Below is a small trained network, with its code and all its weights. Each question gives an input and a class and asks what happens when units are switched off, that is, made to give their printed mean instead of their output.

import numpy as np


def w(rows, s, z=0):
    codes = np.array(rows[::2]) - 128.0
    scale = np.full(codes.shape[1], s)
    scale[-1] = z or s
    return codes * scale


def f(y):
    return y / 2 * (1 + np.tanh(0.7978845608 * (y + 0.044715 * y**3)))


def log_softmax(a):
    a = a - a.max(-1, keepdims=True)
    return a - np.log(np.exp(a).sum(-1, keepdims=True))


def net(x, mask):
    res = np.array(x, float).reshape(1, 2) / 4 @ E
    y = f(res @ A[0][:, :-1].T + A[0][:, -1])
    res = res + np.where(mask, y, B[0][:, -1]) @ B[0][:, :-1]
    return log_softmax(res[-1] @ U[:, :-1].T + U[:, -1])


A, B = {}, {}
E = w([
[184,123,24,115,176,127,163],'x0',
[105,95,129,168,126,2,124],'x1',
],0.011)
A[0] = w([
[53,182,182,153,73,140,72,25],'neuron 0',
[191,123,102,113,172,137,150,39],'neuron 1',
[184,164,171,119,118,254,123,50],'neuron 2',
[86,154,208,154,55,150,111,24],'neuron 3',
[163,111,69,92,171,113,181,32],'neuron 4',
[143,118,70,126,155,138,149,24],'neuron 5',
[127,111,165,170,86,135,109,254],'neuron 6',
[118,53,142,191,131,43,114,50],'neuron 7',
],0.0099,0.0072)
B[0] = w([
[59,59,18,229,143,121,62,184],'neuron 0',
[83,100,103,174,144,76,60,151],'neuron 1',
[14,55,219,44,47,28,134,250],'neuron 2',
[77,76,31,219,189,138,36,185],'neuron 3',
[104,105,56,222,166,109,12,169],'neuron 4',
[39,52,60,204,152,99,50,141],'neuron 5',
[247,170,128,161,203,159,177,254],'neuron 6',
[49,58,211,65,43,50,148,227],'neuron 7',
],0.011,0.007)
U = w([
[4,61,254,30,19,32,168,40],'0',
[107,114,51,242,214,180,37,2],'1',
[233,226,188,75,209,208,249,248],'2',
],0.0095,0.0072)

Each question gives the input, the list of numbers given to net, and the class t.
The units are the neurons (one row each of A and B). Each row of codes is followed by its name. A weight is (code - 128) times the scale printed after its matrix; where a second scale follows, it is the last column's (A, B and U).
mask holds one flag per neuron, in row order. A switched-off neuron (its flag False) gives its mean, the last column of its row in B, instead of its output. The means were averaged over made-up inputs and are rounded, as every weight is.
A unit's drop is (log p(t) with every unit on - log p(t) with that unit switched off) / (log p(t) with every unit on - log p(t) with every unit switched off).
The circuit of an input: a set's keep is (log p(t) with only the set's units on - log p(t) with every unit switched off) / (log p(t) with every unit on - log p(t) with every unit switched off). Starting from all 8 units, units are removed one at a time, each time the one whose removal leaves the highest keep (on an exact tie, the one counted first), for as long as the keep stays at least 0.8.
circuit, biggest first: the units of the circuit, biggest drop first
unit that matters most: the unit with the biggest drop
k most important neurons: the k neurons with the biggest drops, biggest first
drop when u is switched off: that unit's drop, to one decimal
input [-3,-3], class 2: unit that matters most => neuron 7
input [-8,-7], class 1: 2 most important neurons => [neuron 3; neuron 0]
input [3,-1], class 2: circuit, biggest first => [neuron 0; neuron 2]
input [7,-7], class 0: 4 most important neurons => [neuron 2; neuron 6; neuron 3; neuron 0]
input [-8,-5], class 1: 2 most important neurons => [neuron 3; neuron 0]
input [3,-5], class 0: 2 most important neurons => [neuron 2; neuron 6]
input [-4,3], class 1: 2 most important neurons => [neuron 2; neuron 6]
input [3,-7], class 0: drop when neuron 2 is switched off => 0.6
input [-1,3], class 2: drop when neuron 2 is switched off => 0.5
input [-5,4], class 1: drop when neuron 2 is switched off => 0.6
input [-6,-4], class 1: drop when neuron 3 is switched off => 0.3
